Each row has two labels, one from each of two sets.
[ 1.25 -0.80  0.62  0.26  1.10  0.32 -0.29  0.28 -2.38  0.98 -0.09  0.42
  1.25  0.33  0.50 -1.09  0.80  0.43  1.52 -0.90  0.18  0.03 -0.87 -0.08
 -3.02  0.84]	X/Soz
[ 1.06 -0.13  0.30 -1.96  1.21  0.09 -0.37  0.25 -1.25  0.90  0.96  0.76
  1.28  1.30  0.79 -1.53  1.64 -0.19  0.08 -1.24  0.61  0.02 -0.26 -0.55
 -0.70  0.69]	X/Soz
[ 1.44 -1.33 -1.05 -1.84  1.53  0.56 -2.30 -1.59 -0.25 -1.83  0.67  1.47
  0.76 -0.24  0.41 -1.19  2.34  0.31  1.67  0.13  0.08  2.22 -0.03  0.83
 -3.29 -0.76]	F/Soz
[ 1.03 -0.86 -2.79 -0.07  1.38  0.98  0.38 -2.72 -1.41  0.52 -0.99 -2.09
  0.82 -1.82 -0.18 -2.39 -0.35 -0.21 -2.44  0.94  1.29 -1.13 -0.67  0.63
 -1.81 -0.85]	F/Soz
[ 1.46 -0.24  0.70  5.84 -1.67 -0.97  0.06 -1.89 -2.66  4.54 -2.81  1.35
  1.26  3.76 -2.56 -0.88  0.05 -0.77 -1.51 -1.48  0.41  0.39  1.44 -0.73
 -0.61  0.64]	X/bot
[ 0.66 -0.19  1.27  0.17  0.31  0.73 -0.37 -1.19 -0.21  2.16 -0.54  3.04
  0.79  1.92 -0.20 -0.69  1.51 -0.46  0.17 -0.55  0.01  2.04  0.25 -0.65
 -0.92  0.32]	X/Soz
[ 1.62 -1.66 -0.75  3.27 -0.75 -1.39  0.22 -4.29 -2.03  1.65 -2.29 -0.19
  1.81  1.81 -2.26 -1.47 -0.21 -0.34 -1.50 -0.34  0.73  0.25  0.18  1.03
 -3.72 -0.79]	F/bot
[ 0.34 -0.68  2.31  1.44 -1.33 -1.18  0.16  1.21  0.29  0.89 -0.38  2.42
  1.21  2.63 -1.00 -0.43  1.10 -0.70  0.98 -1.94  0.07  0.72  1.05 -0.79
  0.46  1.11]	F/Resu
[ 1.82 -1.09  0.70 -0.45  1.39  1.04 -0.37 -0.84 -2.68  1.25 -0.60  2.41
 -0.04  0.93  0.43 -2.28  1.49  0.43  0.44 -0.42  0.99  0.84 -0.82 -0.42
 -3.22  0.37]	X/Soz
[ 0.90 -0.82  0.26  1.71 -0.46  0.07  0.82  0.22 -0.75  2.58 -1.77  0.68
  0.62  1.93 -0.76 -1.44 -0.19 -1.43 -1.64 -1.20  1.18 -0.17  1.63 -0.77
  0.99  0.82]	X/Resu
[ 1.31 -2.72  2.73  2.90 -0.47  0.92 -0.55 -2.02  0.23  1.16 -3.43  3.84
  1.68  1.00 -1.03 -1.43 -0.10  0.58 -3.35  0.41  0.32  2.08  0.13 -0.17
 -5.25  0.61]	X/Soz
[ 0.99 -2.78  4.21  2.17  0.04  1.30 -0.26  0.82 -1.45  0.01 -2.53  1.29
  1.92  1.08 -0.14 -1.64  0.11  0.33  0.45 -1.79  1.08  0.84 -0.53 -0.87
 -6.82  2.16]	X/Soz
[ 0.59 -1.38 -0.30  0.15 -0.27 -1.36  0.02  0.51 -0.50  0.65  0.87 -2.04
  1.65  0.45 -0.96 -1.16  0.41 -0.59  0.07 -1.60  1.16 -2.24  0.14 -0.31
 -1.48  0.10]	X/Soz
[ 0.94  1.23 -3.05 -0.10  0.98 -0.72  0.17 -0.93 -2.42  0.57  1.76 -0.88
 -0.04  0.89 -0.04 -0.87  0.60 -0.34  2.60 -0.16 -0.08 -0.61 -0.31  0.77
  1.29 -0.60]	X/bot
[ 1.24 -1.04  0.15  3.66 -0.59 -0.16  0.57 -0.61 -1.27  2.89 -2.71  0.59
  0.98  1.21 -1.18 -1.72 -1.39 -1.06 -2.20 -0.99  1.29 -0.88  1.18 -0.75
 -0.14  0.82]	X/Resu
[ 1.00  0.92 -4.22  0.26  0.61 -1.42  0.94  0.08 -0.63  0.75  2.28 -3.90
 -0.17 -2.08 -0.84 -2.37 -0.28 -1.46  0.70 -0.89  1.31 -4.40  1.05  0.03
  5.32 -0.65]	F/Resu
[ 2.17  0.05 -2.39  0.67  0.79 -0.26  0.25 -0.56 -1.17 -1.14  1.75  0.10
  0.12 -0.02 -0.59 -2.32  1.79 -0.70  3.53 -1.09  0.44 -0.72 -0.87  0.60
  0.23 -0.20]	G/Resu
[ 1.66 -0.27 -0.54  2.41  0.19 -1.65 -0.44 -0.69 -2.66  2.90 -1.48 -0.88
  0.97  0.55 -0.93 -2.03  0.49 -1.09 -0.58 -1.64  1.18 -2.29  0.54 -0.38
 -1.06  0.71]	F/Soz
[ 2.06 -0.31 -2.02 -0.11  1.15  0.22 -0.26 -1.68 -1.28  1.24  0.29  0.79
  0.99 -0.46 -0.28 -2.52  1.11 -0.36 -1.57 -0.37  0.71 -0.50 -0.24  0.72
 -0.48 -0.06]	X/Resu
[ 0.87 -0.80  4.04  5.24 -1.14 -0.33 -0.22  0.70 -2.81  3.69 -3.64  2.80
  1.65  2.29 -0.94 -0.41  0.16 -0.31  0.16 -2.16  0.37 -0.17  0.54 -1.76
 -2.14  2.48]	X/Soz
[ 1.59 -0.14 -2.26 -2.61  1.42  0.50 -0.65 -0.99  1.05 -0.16  1.58  1.13
  0.05  0.18  0.76 -1.72  1.92 -0.38  0.20  0.05  0.43  0.58 -0.15  0.38
  0.63 -0.78]	X/Resu
[ 1.37  0.59 -2.51  0.49  0.85  0.42  0.44 -1.34 -2.32  2.03 -0.04 -0.19
 -0.05  0.59 -0.10 -1.63  0.74 -0.60 -0.12  0.01  0.94 -0.54  0.10  0.27
  1.58 -0.29]	F/Resu
[ 0.81 -1.22  1.91  1.34  0.06 -0.05 -0.70 -0.38 -1.99  2.97 -2.09  0.68
  1.39 -0.05 -1.06 -0.85 -0.28 -0.29 -2.52 -0.90  1.19 -1.10 -0.70 -1.22
 -2.00  1.61]	X/Soz
[ 2.08 -1.21 -2.17  3.73  0.11 -0.06 -0.22 -3.90 -4.01  2.79 -3.12 -2.22
  0.87 -0.78 -1.65 -2.05 -1.45  0.26 -3.24  0.62  1.08 -1.26 -0.60  0.78
 -4.41 -1.07]	X/Resu
[ 0.90 -0.01 -1.46 -0.92  0.34 -0.03  4.19 -1.26 -0.34  0.16  0.36  1.13
  0.51  1.46 -0.26 -0.82  1.44 -0.41 -0.19  0.40  0.37  1.63  0.04  0.60
  0.07 -0.77]	X/Resu
[ 0.00 -0.59  2.83 -3.03  0.75  0.71 -0.57  0.59  0.30 -0.83  0.55  3.49
  1.25  2.70  1.35  0.64  2.56  0.73  2.25 -0.64 -0.49  3.80 -1.15 -0.17
 -3.37  0.44]	X/Resu
[ 0.96 -0.75 -0.59 -0.08  0.37 -0.27  0.07 -0.89 -0.43  2.97 -0.88  0.00
  1.18  1.15 -0.50 -1.66  0.50 -1.19 -3.57 -0.43  1.29 -0.31  0.32 -0.49
  0.72  0.04]	F/Resu
[ 1.01 -0.17 -1.00 -1.64  0.62 -0.88  0.17 -0.50 -0.80  0.90  1.49 -0.52
  2.19  2.39 -0.52 -0.88  2.16 -1.15  1.24 -0.85  0.51  1.29  0.01 -0.53
 -0.03 -0.76]	X/Soz
[ 0.92 -0.23 -0.67 -0.92  0.15 -0.08 -0.16 -2.50  1.10 -0.34  0.68  1.95
  1.17  1.15 -0.69 -0.73  1.74 -0.49 -0.81  0.58  0.00  2.06  0.58  0.76
 -1.20 -0.99]	X/Resu
[ 0.50 -0.54  0.26 -0.15  0.21  0.74 -1.47 -1.39 -1.39  2.40 -1.17 -0.30
  2.29  1.75 -0.46 -0.96  0.68 -0.43 -2.48 -0.06  0.70  0.02 -0.41  1.15
 -1.66 -0.07]	X/Soz
[ 1.47  0.90 -2.19  0.07  0.70 -0.56 -0.85 -0.21 -0.50  2.35  0.96  0.53
  0.65 -0.06  0.12 -1.70  0.80 -1.27 -1.45 -0.96  0.83 -2.22  0.88 -1.08
  2.50 -0.10]	X/Soz
[ 1.86  1.58 -2.15 -1.93  1.87 -0.32 -0.33  0.83 -2.34  1.52  2.91  0.54
  1.02  0.14  0.91 -1.71  2.42 -0.51  2.85 -1.42  0.84 -1.23 -0.34 -0.56
  2.14  0.61]	F/Soz
[ 1.63 -0.61  1.13  1.39  0.37  0.73 -0.40 -0.03 -1.91  1.65 -0.84  1.80
  0.47  1.38  0.17 -1.30  0.70  0.20  1.04 -1.04  0.43  0.25 -0.06 -0.84
 -2.03  1.44]	F/Soz
[ 0.64 -0.41 -0.93 -0.05  0.53 -0.08  0.32 -0.97 -0.53  0.73 -0.46 -0.15
  0.12  0.21 -0.23 -1.62  0.31 -0.53 -1.81  0.19  1.02 -0.13 -0.16 -0.13
 -0.22 -0.29]	F/Resu
[ 1.50  0.38 -2.81 -1.56  1.45 -0.58 -0.63 -0.59 -0.60  0.95  1.94 -0.81
  0.71 -0.91  0.10 -1.97  1.31 -0.66  0.29 -0.38  0.16 -2.17 -0.17  0.41
  1.62 -0.73]	X/bot
[ 1.61 -0.12 -2.77  0.92 -0.01 -0.79  0.87 -0.08 -1.51 -0.58  1.81 -1.42
  0.02  0.81 -1.18 -1.81  0.73 -0.83  3.92 -1.11  0.82 -1.51  0.26  0.44
  1.31 -0.46]	G/bot
[ 1.01 -1.61  1.95 -0.63  1.48  1.33 -1.25 -0.12 -0.47 -0.13 -0.49  1.56
  1.29 -0.80  0.84 -1.07  0.63  0.77  0.13 -0.58  0.63  0.44 -1.14  0.16
 -4.88  1.06]	F/Soz
[ 0.17  1.16 -1.29 -0.82  0.16 -2.03 -0.41  1.70 -0.76  2.39  2.09 -2.15
  0.99  0.61 -0.16 -1.20  0.68 -1.71  0.06 -1.79  0.77 -3.04  1.07 -0.94
  4.01  0.52]	X/Soz
[ 0.25 -0.01  1.13 -2.50  0.97  0.57  0.05 -0.24 -0.83  0.62  0.89  2.29
  0.90  3.09  0.19 -0.99  2.65 -0.25  1.55 -0.90  0.28  2.03 -0.41  0.45
 -0.44  0.38]	X/Resu
[ 0.77 -0.15  0.91 -0.65 -0.17 -0.82  0.14  0.38 -1.29  1.38  0.34  0.82
  1.34  1.92 -0.22 -0.53  1.57 -0.91  1.23 -1.44  0.41 -0.08  0.12 -0.54
 -0.61  0.29]	X/Resu
[ 1.07 -1.38  0.41  1.15  0.09  0.37  0.57 -0.09  0.07 -0.66 -0.70 -0.04
  0.68  0.48 -0.66 -1.67 -0.34 -0.68  0.52 -0.93  1.16 -0.45  0.02 -0.03
 -2.57  0.63]	F/Resu
[ 1.60  0.44 -1.18 -1.03  1.89 -0.03 -0.26 -0.59 -0.93  0.87  1.43  0.64
  0.83  0.44 -0.14 -1.83  2.08 -0.47  0.69 -0.58  0.41 -0.49  0.09 -0.11
  1.22  0.08]	X/Soz
[ 2.42  1.79 -5.58 -6.09  3.53  0.35 -0.71 -0.57 -1.16 -0.16  5.16 -0.64
  0.32 -1.76  1.80 -3.19  3.37 -0.90  2.34  0.25  0.81 -2.26 -0.95  0.47
  3.37 -1.35]	F/Soz
[ 1.54 -0.74 -1.28 -1.86  1.04 -0.27  0.12 -0.02 -0.42  0.24  0.90 -1.19
  1.07  0.00 -0.05 -1.73  1.08 -0.63 -0.02 -0.71  0.96 -0.71  0.30  0.00
 -0.53 -0.31]	F/Soz
[ 1.92 -0.17 -2.83 -1.42  1.66 -0.51 -1.12 -0.88 -1.21  1.38  2.39  0.16
  0.60 -1.80  0.72 -2.54  1.88 -0.76  0.44 -1.61  0.88 -2.86 -0.28 -0.15
  1.74 -0.44]	X/Resu

Each row has two labels, one from each of two sets.
[ 0.55  0.56  0.00 -0.50  1.98 -0.80  0.39 -0.58  0.78  0.97  0.10 -0.55
 -1.07 -0.81 -0.67 -0.01  0.59 -0.16  1.07 -0.19  0.70  1.04  0.76 -0.56
 -0.90  0.03]	[63]/Z
[-0.42  0.46  0.45  0.60 -1.14  0.30  1.00  1.02 -0.45 -0.57 -1.14  0.44
 -1.66  1.41  1.44  0.20  0.17 -0.94 -0.26  0.02 -0.19 -1.33  0.48 -0.27
  0.14 -1.60]	[66]/V
[ 0.17  0.77 -0.35 -1.52  1.94 -0.23  0.86  2.64  0.32  1.06 -0.34 -0.88
 -0.01  0.25  0.72  0.14  0.33 -0.45  0.89  0.00 -0.56  0.82  1.25  0.69
  0.38  0.08]	[70]/V
[-0.10 -0.31  0.00  0.68 -0.49  0.80  0.75  0.91  0.38 -0.50 -1.15  0.30
 -2.11  0.68  1.04  0.01 -0.79 -0.18  0.52  0.48  0.38 -1.26  0.98 -0.90
  0.47 -0.37]	[66]/V
[ 0.04  0.10 -1.33 -0.39  2.14 -0.18  0.44  2.45 -0.16 -0.73 -0.67 -0.26
  0.96 -0.06  1.16 -0.02  0.23 -1.01  0.37  0.52 -0.53 -0.28  0.84  0.04
  1.11 -0.09]	[64]/V
[-0.52  0.48 -0.27 -0.58  3.04  0.03  1.49  2.38 -0.04 -0.88 -0.63 -0.78
  0.60 -0.20  1.66  0.04  0.28 -2.00  0.70  0.38 -0.11  0.28  2.09 -0.13
  0.80 -0.25]	[64]/V
[ 0.22  0.27  0.38  3.25 -1.04  0.23  0.62 -2.69 -0.32  0.77 -0.07  0.28
 -2.66 -0.24 -0.83 -0.02  0.04  0.17  0.30 -0.45  1.13 -0.05  0.03 -0.81
 -1.42 -0.65]	[66]/Z
[ 0.42  0.27 -0.38 -0.28  2.28 -0.74 -0.43 -1.49  0.56  0.08 -0.30 -1.20
  0.77 -1.78 -0.95 -0.40  3.68 -0.96  0.83  0.07  0.72  1.43  0.68  0.27
 -0.80 -0.16]	[64]/Z
[-0.40  0.08 -0.88 -0.22  2.80  0.27 -0.24  1.56  0.63 -0.89 -0.71 -0.82
  1.97 -0.82  0.96 -0.45 -0.36 -1.67  0.20  0.11 -0.18 -0.50  1.52  0.21
  0.68  0.31]	[64]/V
[-0.23 -0.08  0.31  0.99 -1.68  0.65  0.70  0.19  0.00 -0.79 -1.00  0.47
 -0.66  0.43  1.65  0.06 -0.12 -0.06 -0.56  0.63  0.15 -1.58  0.91 -0.79
 -0.89 -0.39]	[65]/V
[ 0.40 -0.11 -0.45 -1.62  2.58 -0.63  0.38  3.17  0.63  0.11 -0.43 -0.84
  1.16 -0.11  0.71  0.35  0.29 -0.53  0.76  0.19 -0.88  0.70  0.87  0.89
  0.60  0.55]	[70]/V
[ 0.67  0.32 -0.35 -0.38  2.47 -0.77  0.41 -0.32  0.46  0.86  0.35 -0.70
  0.38 -1.31 -1.42  0.53  0.21 -1.02  0.64 -0.24  0.97  1.35  0.26 -0.48
 -0.80 -0.17]	[64]/Z
[-0.11  1.49  0.53 -0.67  0.39  0.01 -0.56  3.20 -0.48 -0.33 -0.91 -0.79
 -1.64  1.56  1.58  0.76  0.64  0.26  0.37  0.23 -0.61 -1.00  1.12 -0.67
  0.19 -0.10]	[63]/V
[ 0.22  0.61 -0.34 -0.85  2.45 -0.70  0.26  2.63  0.33 -0.22 -0.51 -0.65
  0.73  0.58  1.10 -0.32  0.56 -1.09  1.04  0.36 -0.80  0.17  1.48 -0.05
  0.41 -0.23]	[70]/V
[-0.57  0.21  0.08  0.22 -0.94  0.41  0.45  1.33 -0.51 -1.20 -1.14 -0.08
 -1.04  0.60  2.78  0.03  0.15  0.27 -0.17  0.20 -0.48 -1.16  0.78 -0.33
  0.37 -0.74]	[66]/V
[ 0.41  0.04 -0.33 -0.19  2.18 -2.05  0.66 -0.26  0.62  0.65 -0.06 -0.97
  0.25 -1.06 -1.16  0.18  0.50 -0.45  1.32 -0.17  1.03  2.78  0.59  0.02
 -0.82  0.10]	[70]/Z
[-0.34  0.49  0.02 -0.07  0.34 -0.07  0.42  2.48 -0.14 -0.75 -0.83 -0.44
 -0.99  1.20  1.22  1.16  0.27  0.04  0.55  0.40 -0.89 -0.81  1.57 -0.32
  0.22 -0.39]	[63]/V
[ 0.03  0.38 -0.35 -0.72  0.79 -0.03  0.18  2.01  0.16 -0.98 -0.75 -0.34
  1.20  0.12  1.38  0.04  0.85 -0.30  0.22  0.14 -0.97  0.23  1.53  0.02
  1.29  1.35]	[64]/V
[ 0.30  0.16 -0.06 -1.31  1.99 -0.34  0.24  2.31  0.28 -0.45 -0.40 -0.98
  0.22 -0.01  0.79 -0.14  0.45 -0.78  0.92  0.63 -0.59  0.24  1.09  0.43
 -1.57 -0.21]	[70]/V
[-0.03  0.07  0.18  0.06  0.41  0.22  0.74  1.26 -0.36 -0.25 -1.19 -0.30
 -1.78  0.89  0.31  0.84  0.65 -0.36  0.49  0.26 -0.48 -0.28  1.57 -0.11
  0.24 -0.80]	[63]/V
[ 0.86  0.39 -0.08 -0.75  0.60 -0.59  0.19 -0.16  0.43  1.26  0.43 -0.15
 -1.89 -0.59 -1.13  0.80  0.92  0.17  1.27 -0.36  0.16  0.80  0.44 -0.05
 -1.21 -0.04]	[63]/Z
[-0.59 -0.02  0.65  0.78 -1.06 -0.75  0.30  0.74 -0.30 -0.86 -0.81  0.12
 -1.82  0.84  1.27 -0.06 -0.09 -0.34 -0.57  0.55  0.05 -1.63  0.79  1.39
  0.37 -1.05]	[66]/V
[ 0.46  0.51  0.03 -0.50  0.90 -0.97  0.78  0.19  0.97  1.51  0.06 -0.64
 -2.23 -0.22 -1.09  0.59  1.61  0.12  1.40  0.09  0.94  1.16  0.36 -0.41
 -1.28  0.31]	[63]/Z
[-0.64 -0.18 -0.06  0.93 -0.48  0.82  0.56  1.18 -0.51 -0.75 -0.79  0.23
 -1.33  0.53  2.25  0.14 -0.06 -0.29 -0.64  0.06 -0.70 -2.38  1.35 -0.69
  0.69 -1.14]	[66]/V
[-0.01 -0.21  0.32  1.06 -1.62  0.60 -0.10 -2.87  0.33  0.50 -0.37  0.38
 -2.95 -0.40 -0.93  0.20 -0.20 -0.23  0.07 -0.27  1.41 -0.28  0.19 -0.57
 -1.08 -1.01]	[66]/Z
[-0.63 -0.06 -0.15  0.78 -0.47  0.49  0.35  0.52 -0.21 -0.93 -0.98  0.13
 -1.26 -0.01  0.65  0.03 -0.05 -0.49 -0.15  0.21 -0.89 -1.44  0.65 -0.55
  0.14 -0.86]	[66]/V
[-0.80 -0.41  0.26  0.54 -1.42  0.69  0.69  1.31 -0.42 -0.96 -1.04  0.25
 -2.01  1.04  1.30  0.25 -0.20 -0.19  0.07  0.50 -0.05 -1.36  0.85 -0.60
  0.69 -0.57]	[66]/V
[-0.39  0.13  0.07  0.20 -0.51  0.51 -0.34  1.49  0.01 -0.65 -0.91 -0.18
 -0.95  0.69  1.50  0.25 -0.14 -0.26 -0.21 -0.12 -0.58 -1.22  1.43 -0.42
  0.70 -1.00]	[66]/V
[ 0.17  0.31 -0.10  0.70  0.10  0.73  0.62 -1.90  0.16  0.90 -0.21 -0.36
 -1.57 -0.84 -0.60  0.27  0.01 -0.30  0.13 -0.20  1.17 -1.27  0.37 -0.28
 -1.07 -0.70]	[66]/Z
[-0.88 -0.50  0.15  0.82 -0.39  1.09  0.03  0.57 -0.03 -1.02 -1.32  0.27
 -0.50  0.28  1.54 -0.07 -0.50 -1.02 -0.60  0.21 -0.15 -0.88  0.67 -0.52
  0.63 -1.11]	[65]/V
[-0.47 -0.04 -0.10  1.44 -0.78  0.03  0.87 -2.24 -0.02  0.68 -0.05  0.32
 -2.55 -0.88 -1.07  0.46 -0.36 -0.80  0.38  0.65  1.60  0.11  0.84 -0.62
 -0.52 -0.28]	[65]/Z
[ 0.14  0.19  0.74  1.14 -0.95  0.10  0.28 -2.36  0.36  0.86 -0.75 -0.02
 -3.15  0.02 -0.77  0.23  0.02  0.00  0.83 -0.20  1.62  0.00  0.27 -0.69
 -1.66 -1.02]	[66]/Z
[ 0.65 -0.05 -0.51 -1.30  2.35 -1.44  0.55  0.12  0.67  1.30  0.33 -0.73
 -0.75 -1.30 -0.47  0.31  0.78 -0.03  1.86  0.17  0.55  1.73  0.82  0.54
 -0.79  0.46]	[70]/Z
[-0.35 -0.24 -0.09  0.39 -0.86  0.46  0.95  1.08 -0.40 -0.61 -0.63  0.26
 -1.66  0.61  1.51 -0.72 -0.26 -0.18 -0.30  0.26 -0.04 -1.08  1.09 -0.76
  0.43 -0.19]	[66]/V
[ 1.12  0.51  0.65 -0.36  1.21  0.28 -0.10 -0.29  0.94  1.25 -0.07 -0.71
 -1.09  0.20 -0.62  0.11  1.17  0.62  1.10 -0.26 -0.01  0.80  0.10  0.00
 -1.28 -0.68]	[63]/Z

Each row has two labels, one from each of two sets.
[-1.96 -0.61  0.55  2.41  0.75  0.72 -1.86  0.71  0.48 -0.60 -0.78  1.41
  0.24  0.67  3.87 -1.79  0.08 -1.43 -0.64 -4.01 -1.23 -2.50  0.15  0.70
  3.95 -0.58]	viv/lapud
[-1.68 -1.85  0.92  6.07  2.01  1.08 -1.42  0.22 -0.82 -0.11 -0.17  0.63
  0.57 -0.57  2.65 -1.86  1.23 -1.64 -0.67 -5.74 -0.89 -1.54  0.27  2.42
  3.58 -0.55]	viv/menis
[ 0.89 -1.22  0.30  2.45 -0.66 -0.51  1.97 -1.39 -1.01 -0.26  0.54 -2.75
  1.09  0.73 -1.09  1.24 -0.73  1.07  0.22  1.90  0.78  1.26  0.05  0.16
 -2.70 -0.60]	Bipip/lapud
[-1.65  0.64  2.22  0.94  0.29 -0.75 -0.34  2.29 -0.08  0.36  0.15 -0.16
 -1.68  0.65 -2.12  0.60  0.74  0.20  0.11 -0.69 -0.55 -1.21  0.31  0.52
  0.54  1.97]	Bipip/bukof
[-0.92  0.27  2.43  2.73  0.07 -1.21  1.18  1.11 -1.14  0.69  0.81 -1.53
 -1.07  2.12 -3.70  1.41  0.29  1.35 -0.29  0.81 -0.33 -0.12  0.07  1.40
 -2.21  1.57]	Gom/bukof
